Below are the code and all the weights of a small trained network. Each question names an input and a class and asks about switching units off, where a switched-off unit gives its printed mean instead of its output.

import numpy as np


def w(rows, s, z=0):
    codes = np.array(rows[::2]) - 128.0
    scale = np.full(codes.shape[1], s)
    scale[-1] = z or s
    return codes * scale


def f(y):
    return np.maximum(y, 0)


def log_softmax(a):
    a = a - a.max(-1, keepdims=True)
    return a - np.log(np.exp(a).sum(-1, keepdims=True))


def net(x, mask):
    res = np.array(x, float).reshape(1, 5) / 4 @ E
    y = f(res @ A[0][:, :-1].T + A[0][:, -1])
    res = res + np.where(mask, y, B[0][:, -1]) @ B[0][:, :-1]
    return log_softmax(res[-1] @ U[:, :-1].T + U[:, -1])


A, B = {}, {}
E = w([
[161,142,71,137,179,144,202,141,140,65,122],'x0',
[112,130,99,146,86,76,160,135,179,151,50],'x1',
[128,127,128,128,128,128,128,130,128,128,129],'x2',
[128,129,128,128,128,127,128,128,128,127,129],'x3',
[119,93,127,247,103,176,154,105,135,149,159],'x4',
],0.013)
A[0] = w([
[121,130,140,160,108,139,142,108,138,156,124,58],'neuron 0',
[150,128,119,144,137,155,124,145,127,115,145,116],'neuron 1',
[124,125,100,173,85,89,187,143,161,143,22,187],'neuron 2',
[144,130,82,112,174,138,213,131,139,69,97,192],'neuron 3',
[129,135,122,4,170,101,122,144,124,97,119,136],'neuron 4',
[108,113,153,131,86,132,66,109,115,179,156,90],'neuron 5',
[119,127,145,134,88,114,77,140,127,160,169,196],'neuron 6',
[122,111,130,206,99,140,139,126,129,150,142,63],'neuron 7',
[133,126,112,138,148,138,125,138,123,133,140,117],'neuron 8',
[138,138,135,175,161,166,173,153,131,105,168,113],'neuron 9',
[130,136,108,81,122,96,134,137,143,135,74,103],'neuron 10',
[127,134,127,151,135,155,156,129,136,97,141,118],'neuron 11',
[122,133,162,143,97,118,84,123,121,153,156,109],'neuron 12',
[132,137,113,62,154,123,130,109,123,105,130,72],'neuron 13',
[118,126,137,123,133,134,134,122,135,134,106,122],'neuron 14',
[132,130,117,140,150,139,136,121,119,118,148,116],'neuron 15',
[121,135,120,131,105,127,124,147,111,117,126,120],'neuron 16',
[113,138,165,77,48,52,77,138,143,189,32,135],'neuron 17',
[127,129,122,151,131,127,158,132,132,115,138,92],'neuron 18',
[139,114,131,114,124,141,123,130,113,126,133,126],'neuron 19',
[116,120,156,130,77,122,66,133,123,187,168,155],'neuron 20',
[124,133,103,138,133,111,159,126,120,118,99,109],'neuron 21',
[122,130,108,120,139,127,149,139,135,117,122,78],'neuron 22',
[125,133,146,89,161,167,81,120,104,123,190,108],'neuron 23',
[112,136,105,178,98,69,172,122,149,137,28,56],'neuron 24',
[125,117,125,220,97,155,121,122,128,161,117,27],'neuron 25',
[145,135,146,117,125,128,151,127,132,106,141,140],'neuron 26',
[128,115,134,169,151,167,147,119,112,104,194,113],'neuron 27',
[128,138,126,78,155,125,133,135,124,110,131,65],'neuron 28',
[137,124,120,148,149,139,130,133,129,128,135,116],'neuron 29',
[132,132,130,82,129,99,113,127,127,124,110,174],'neuron 30',
[135,141,86,117,173,134,206,122,135,75,91,27],'neuron 31',
[119,115,127,240,89,159,139,111,130,163,139,177],'neuron 32',
[125,122,106,168,86,94,182,132,154,140,38,2],'neuron 33',
],0.011,0.0089)
B[0] = w([
[130,128,136,123,129,122,127,106,126,128,100,144],'neuron 0',
[134,123,104,127,122,122,122,127,125,136,139,149],'neuron 1',
[124,116,152,92,130,124,129,102,125,129,55,254],'neuron 2',
[128,133,149,152,121,128,118,149,130,134,189,247],'neuron 3',
[144,158,213,140,140,144,125,135,132,112,119,243],'neuron 4',
[140,149,167,150,129,131,120,139,128,121,162,182],'neuron 5',
[128,120,152,106,131,117,134,110,133,124,88,198],'neuron 6',
[141,143,170,113,142,130,123,115,130,117,87,175],'neuron 7',
[127,128,119,124,123,118,122,134,137,135,132,139],'neuron 8',
[118,117,67,128,125,117,128,126,126,135,142,182],'neuron 9',
[118,102,90,125,126,110,127,102,132,133,124,187],'neuron 10',
[122,112,101,131,123,113,118,127,137,131,135,159],'neuron 11',
[131,130,165,130,137,130,128,148,136,115,146,168],'neuron 12',
[132,128,163,135,120,134,128,140,125,127,159,167],'neuron 13',
[136,123,119,135,130,114,118,128,139,121,127,136],'neuron 14',
[109,123,114,130,127,121,130,140,131,135,130,148],'neuron 15',
[125,125,128,129,128,117,129,128,136,123,127,129],'neuron 16',
[115,88,6,125,120,117,136,119,126,143,129,247],'neuron 17',
[117,119,119,129,116,117,129,131,132,136,143,144],'neuron 18',
[128,148,135,145,131,123,127,125,121,134,113,141],'neuron 19',
[139,162,184,126,142,151,138,132,126,112,108,203],'neuron 20',
[126,143,153,127,128,139,122,125,118,129,123,158],'neuron 21',
[127,128,138,115,125,130,131,122,124,130,111,140],'neuron 22',
[134,135,190,126,129,129,137,113,139,123,92,190],'neuron 23',
[143,168,193,139,137,150,121,139,123,113,151,203],'neuron 24',
[125,124,166,94,131,138,138,106,123,125,70,173],'neuron 25',
[120,120,139,125,119,113,127,124,134,134,124,148],'neuron 26',
[116,115,73,131,113,114,128,144,130,141,152,188],'neuron 27',
[120,130,155,149,123,125,127,136,133,131,152,156],'neuron 28',
[131,114,120,119,116,127,132,130,128,134,137,143],'neuron 29',
[113,112,107,121,116,135,140,113,117,145,101,193],'neuron 30',
[137,134,166,105,137,142,128,101,120,123,59,186],'neuron 31',
[132,138,133,147,130,126,121,155,126,126,192,237],'neuron 32',
[135,140,165,154,134,134,126,160,129,119,201,182],'neuron 33',
],0.026,0.014)
U = w([
[136,136,137,86,144,136,141,78,122,121,48,254],'0',
[143,152,140,166,139,139,124,164,128,116,170,41],'1',
[96,76,4,124,105,95,140,115,127,165,125,109],'2',
],0.016,0.00058)

Each question gives the input, the list of numbers given to net, and the class t.
The units are the neurons (one row each of A and B). Each row of codes is followed by its name. A weight is (code - 128) times the scale printed after its matrix; where a second scale follows, it is the last column's (A, B and U).
mask holds one flag per neuron, in row order. A switched-off neuron (its flag False) gives its mean, the last column of its row in B, instead of its output. The means were averaged over made-up inputs and are rounded, as every weight is.
A unit's drop is (log p(t) with every unit on - log p(t) with that unit switched off) / (log p(t) with every unit on - log p(t) with every unit switched off).
The circuit of an input: a set's keep is (log p(t) with only the set's units on - log p(t) with every unit switched off) / (log p(t) with every unit on - log p(t) with every unit switched off). Starting from the 12 units with the biggest drops (on a tie, the unit counted first), units are removed one at a time, each time the one whose removal leaves the highest keep (on an exact tie, the one counted first), for as long as the keep stays at least 0.8.
circuit, biggest first: the units of the circuit, biggest drop first
unit that matters most: the unit with the biggest drop
k most important neurons: the k neurons with the biggest drops, biggest first
drop of u: that unit's drop, to one decimal
input [5,5,1,-8,1], class 1: circuit, biggest first	(neuron 3)
input [2,2,-8,-8,1], class 1: 4 most important neurons	(neuron 17; neuron 6; neuron 25; neuron 31)
input [2,0,-5,2,-4], class 1: 3 most important neurons	(neuron 2; neuron 6; neuron 25)
input [-4,6,-6,7,8], class 0: 3 most important neurons	(neuron 2; neuron 25; neuron 7)
input [-1,3,-1,-7,6], class 0: 4 most important neurons	(neuron 25; neuron 3; neuron 2; neuron 7)
input [-3,5,-2,-8,7], class 0: 4 most important neurons	(neuron 2; neuron 25; neuron 3; neuron 7)
input [1,8,-8,-4,4], class 1: 2 most important neurons	(neuron 33; neuron 32)
input [2,-5,-7,-7,1], class 2: 2 most important neurons	(neuron 4; neuron 24)
input [1,-2,-7,6,-5], class 1: 2 most important neurons	(neuron 2; neuron 31)
input [6,7,8,-1,1], class 1: 3 most important neurons	(neuron 33; neuron 3; neuron 24)
input [-8,5,8,-6,6], class 0: 2 most important neurons	(neuron 25; neuron 2)
input [2,-2,5,-6,-8], class 1: 2 most important neurons	(neuron 2; neuron 13)
input [-2,-6,0,-4,-2], class 0: 2 most important neurons	(neuron 3; neuron 32)
input [3,-7,-8,-7,-7], class 1: circuit, biggest first	(neuron 2)
input [4,5,-1,6,3], class 1: 2 most important neurons	(neuron 33; neuron 3)
input [-6,1,-3,7,-7], class 2: 2 most important neurons	(neuron 17; neuron 2)
input [5,-1,-8,-8,4], class 2: drop of neuron 0	0.0
input [-8,5,-2,-1,-4], class 2: drop of neuron 17	2.1
input [-3,3,4,0,8], class 0: drop of neuron 7	1.7
input [8,-6,-4,-8,-8], class 1: unit that matters most	neuron 3
input [-6,2,-8,-2,8], class 0: drop of neuron 0	0.1
